Each row has a name. After each piece below comes the name of the row it's from, unless a question asks for something else. Each question is about the rows just above it.

[101 130 134 132 200] : (80)
[135 200 132 102 130] : (98)
[101 135 130 132 200] : (72)
Which row holds these entries in another order? [200 132 134 130 101]
(80)
[200 130 134 101 132] is which row reordered?
(80)
Put [200 101 134 132 130] back in order: which row is it?
(80)
Put [101 130 132 135 200] back in order: which row is it?
(72)

[124 198  71  39 136 119  67 147 140 198 160  64 177  92 116  59 217 182
 121  44 192] : (98)
[163 218 179 119  83 143 153 164 146  70 167  54 165 194  42 126  50  86
 171 213 128] : (27)
[175 174 132 203 115 170  57 120  70  85 126 213 202 144 101 149 173 107
  91  54 124] : (125)
[166 198 199 117  95  45 139  71  48 176 199 174  48 135 134  98 113 186
  56  38 104] : (87)
[ 54 214 119 140 135 160 117  41 188 131 216  54 129 122 169 174 158  76
 221 219 183] : (111)
[172 129  45 103 155 131 190 127  41 220 141  40  57 139 208 205  83 147
 218 204 150] : (80)
[ 60  66  77  46 156  97 167  74  39 141  79 103  62 140  36 198  46  68
  90  38 210] : (146)
[138 205 201 111 131 165 102 132 122 182  46 119  68  75  69  92  84  89
 173 117 192] : (143)
[ 45 199  98 104 174 165 135  38  48 198  95 134  56 117 176 113 139  71
 186  48 199] : (113)
Which row holds these entries in another order? [104  38  56 186 113  98 134 135  48 174 199 176  48  71 139  45  95 117
 199 198 166]
(87)
Put [ 41  54  54  76 117 119 122 129 131 135 140 158 160 169 174 183 188 214
 216 219 221] back in order: which row is it?
(111)

[124 132 120 129 198] : (87)
[ 85 148 119 175 145] : (80)
[118 112 119 121 118] : (159)
[129 120 123 132 198] : (111)
[127 185 117 121  96] : (146)
[165 112  91 101  84] : (113)
[ 91 121 104 138 104] : (27)
[175  85 149 119 145] : (125)
[107  79 100 125 188] : (98)
[125 131 183 115 109] : (143)
Put [ 84 165 112  91 101] back in order: which row is it?
(113)
[145 175  85 149 119] is which row reordered?
(125)
[138 104  91 104 121] is which row reordered?
(27)
Which row holds these entries in another order? [165 112  84  91 101]
(113)
[198 129 120 132 124] is which row reordered?
(87)
Put [118 121 119 112 118] back in order: which row is it?
(159)
[198 132 123 120 129] is which row reordered?
(111)

[120 172 173 148 159] = (72)
[119 192 155 171 169] = (80)
[118 180 126 198 154] = (111)
[172 169 192 119 155] = (146)
[119 192 171 169 155] = (27)
[155 119 172 192 169] = (113)
Which row holds these entries in another order? [118 126 154 180 198]
(111)
The row with [155 119 172 192 169] is
(113)
Which row holds these entries in another order? [159 148 173 172 120]
(72)
[119 192 171 169 155] is in which row?
(27)
Put [148 172 173 159 120] back in order: which row is it?
(72)
[126 198 154 118 180] is which row reordered?
(111)

[113 118 100 104  87 177  97 118 138 150] -> (219)
[130 110 119 172 111 145  92 106 131  97] -> (113)
[130 172 131 106 112 119  92 145 110  97] -> (159)
[123 146 117 147 173 167 116 161 172 103] -> (80)
[100 146 105 108 123  79  93  88 128 120] -> (27)
[ 92 106 172  97 129 145 119 131 110 112] -> (111)
[120 130 196 142 139 108  97  90 118 127] -> (72)
[106 110 111  92  97 129 145 131 172 119] -> (87)
[150 118  87 104 113 177 138  98 118 100] -> (125)
[150 104 177  97 113  87 118 100 138 118] is which row reordered?
(219)
Which row holds these entries in another order? [ 92  97 106 110 112 119 129 131 145 172]
(111)
Put [ 92  97 106 110 111 119 129 131 145 172] back in order: which row is it?
(87)
[119 106 110 111  92  97 129 145 131 172] is which row reordered?
(87)
[131 110 112  92 106 172  97 129 145 119] is which row reordered?
(111)
Put [ 87  97 100 104 113 118 118 138 150 177] back in order: which row is it?
(219)

[207  64 204 167] : (143)
[ 55 212 189 175] : (111)
[212  55 175 189] : (159)
[177  50 215 178] : (72)
[203  61 206 169] : (113)
[183  52 214 176] : (146)
[212  54 189 175] : (98)
Put [178 215  50 177] back in order: which row is it?
(72)
[ 61 169 203 206] is which row reordered?
(113)
Put [204 167 207  64] back in order: which row is it?
(143)
Which row holds these entries in another order? [167 207  64 204]
(143)
Which row holds these entries in another order? [ 54 175 189 212]
(98)
Put [176 214  52 183] back in order: which row is it?
(146)
Put [189  54 175 212] back in order: which row is it?
(98)

[ 93  47 176 115] -> (113)
[175  93 115  47] -> (143)
[181  93 115 176] -> (219)
Which row holds these entries in another order? [115 176  47  93]
(113)
Put [ 47  93 115 175] back in order: which row is it?
(143)

[104 156 158 177 153 162 148 155] -> (159)
[118 188 184  87  91  97  46 116] -> (125)
[184 118 118  87  97 188  91  46] -> (80)
[118  97  91  46 117 188  87 184] -> (113)
[184 116  97  87 118  91 188  47] -> (98)
[ 97 116  86 188 184 118  91  46] -> (72)
Which row holds these entries in another order? [ 47  87  91  97 116 118 184 188]
(98)
[184  91 116 118  47  97 188  87] is which row reordered?
(98)
Which row holds these entries in another order? [ 91  46 184 117  87 118  97 188]
(113)
[ 46 116 118 188 184  87  91  97] is which row reordered?
(125)
Put [116 118 188 184  87  91  97  46] back in order: which row is it?
(125)
[ 87 118 184  97 188  91  46 117] is which row reordered?
(113)

[116 151 120 134  60] -> (98)
[121 115 151  60 134] -> (87)
[115 151 120 134  61] -> (143)
[134  60 115 120 151] -> (113)
Put [134  60 116 151 120] back in order: which row is it?
(98)
Which row holds these entries in another order? [ 60 151 116 120 134]
(98)
Which row holds these entries in another order? [120 134  60 151 115]
(113)
Put [134 151 116  60 120] back in order: which row is it?
(98)
Put [115 120 151 134  60] back in order: which row is it?
(113)
Which row holds these entries in another order? [ 60 115 120 134 151]
(113)

[135 146  99 214 115 118] = (98)
[156 139  51  74 160 106] = (146)
[ 52 111  80 121 110 163] = (125)
[171 117 130 156 133  87] = (219)
[119  75  86  74  87 121] = (111)
[140  75 163 132 110 114] = (113)
[ 75  87  75  86 121 119] = (159)
[213 107  91 135 138  94] = (87)
[113  75 110 132 140 163] = (80)
[155 170 149 124 159 104] = (27)
[107 149 110  99 221  98] = (72)
[155 170 149 124 159 181] = (143)
[ 51  74 106 139 156 160] is which row reordered?
(146)
[ 74 160 139  51 106 156] is which row reordered?
(146)
Put [119  75  87  75  86 121] back in order: which row is it?
(159)
Which row holds these entries in another order? [104 155 170 149 124 159]
(27)
Put [110 114 140  75 163 132] back in order: which row is it?
(113)

[ 75  64 151  79 149  62 125 150 127 150 127 127 127 127 127 150 126 144
 152 130 150 126]  (219)
[137 128 156 155  52 146 136  66 174 137 156  50 155 135 156 151 155 136
  70 128 130 136]  (111)
[ 66  52 156  70 151  51 128 155 137 156 136 136 136 137 128 155 135 174
 156 146 155 130]  (98)
[101  97 127 105 128  94 125 125 115 124 117 115 114 113 129 124 114  92
 127 105 126 122]  (72)
[155  52 156 136 136 156 174 151 146 135 137 155  51 128  66 130 128 155
  70 137 136 156] is which row reordered?
(98)
Put [128 137  52 155 151  50  70 128 137 156 155  66 174 136 136 146 156 156
 135 155 136 130] back in order: which row is it?
(111)

[137 135 100  97 136 118 113 122  93 129 102  93 137 129 160 104 140 128
 114 134 110 160 124 135 125] = (72)
[137 106 155 108 170  97 125 160 140 149 149 118  84 170 161 139 101 119
 126  94 128 133 130 162 147] = (80)
[140 114 137  93  93 136 135 102 134 129 110 113 137 129  97 160 122 105
 118 160 124 128 100 125 135] = (113)
[ 93 124 135 113 129 104 125 118 122 110 100 134  97 137 160 135 102 136
 114 128 140 159 129 137  93] = (27)
[119 203 120 168 110 118 137  57 166 106  93 166 175 164 119 100 112 183
 182 117 164  73 120 194 124] = (125)
[110 118 166 194  93 164 166 118 203 112 168 183 117 119  57 182 100 137
 164 106 175  73 120 124 120] = (219)
Which row holds these entries in another order? [135 125 137 135 100  97 136 118 113 122  93 129 102  93 137 129 160 104
 140 128 114 134 110 160 124]
(72)
Put [124 194 120  73 164 117 182 183 112 100 119 164 175 166  93 106 166  57
 137 118 110 168 120 203 119] back in order: which row is it?
(125)
[ 93  93  97 100 102 104 110 113 114 118 122 124 125 128 129 129 134 135
 135 136 137 137 140 160 160] is which row reordered?
(72)
Put [106 203 137 164  73 175 117 182 166 120 183 194 124 120  57 119 112  93
 164 110 168 118 118 166 100] back in order: which row is it?
(219)
[118 128 114  93 104 113 160 124 160 135 129 100 137 129 140 135 134 136
 137 122  93 102 110  97 125] is which row reordered?
(72)

[166  78 169 130 179  55 141] = (125)
[ 59  88 142  73 168  57 154] = (111)
[153 201 197 179 202 191 157] = (146)
[199  55 200 196  74 176 105] = (113)
[124 208 203 183 141  91  55] = (159)
[157  89  78 112  77 148 112] = (219)
[ 76  80 128 164  99  65 190] = (87)
[203 183 124 208  91  55 140] = (72)
[ 55 203 183  90 141 124 208] = (27)
[169 141 179 131  55  78 167] = (143)
[ 83 168  57 153 136 163 133] = (98)
Put [ 55  90 124 141 183 203 208] back in order: which row is it?
(27)
Put [167  78  55 131 179 141 169] back in order: which row is it?
(143)
[190  65  99 164 128  80  76] is which row reordered?
(87)
[ 55  91 124 141 183 203 208] is which row reordered?
(159)
Put [136 163 133  83 168  57 153] back in order: which row is it?
(98)
Put [ 55 183 141  91 208 203 124] back in order: which row is it?
(159)
[153 157 179 191 197 201 202] is which row reordered?
(146)

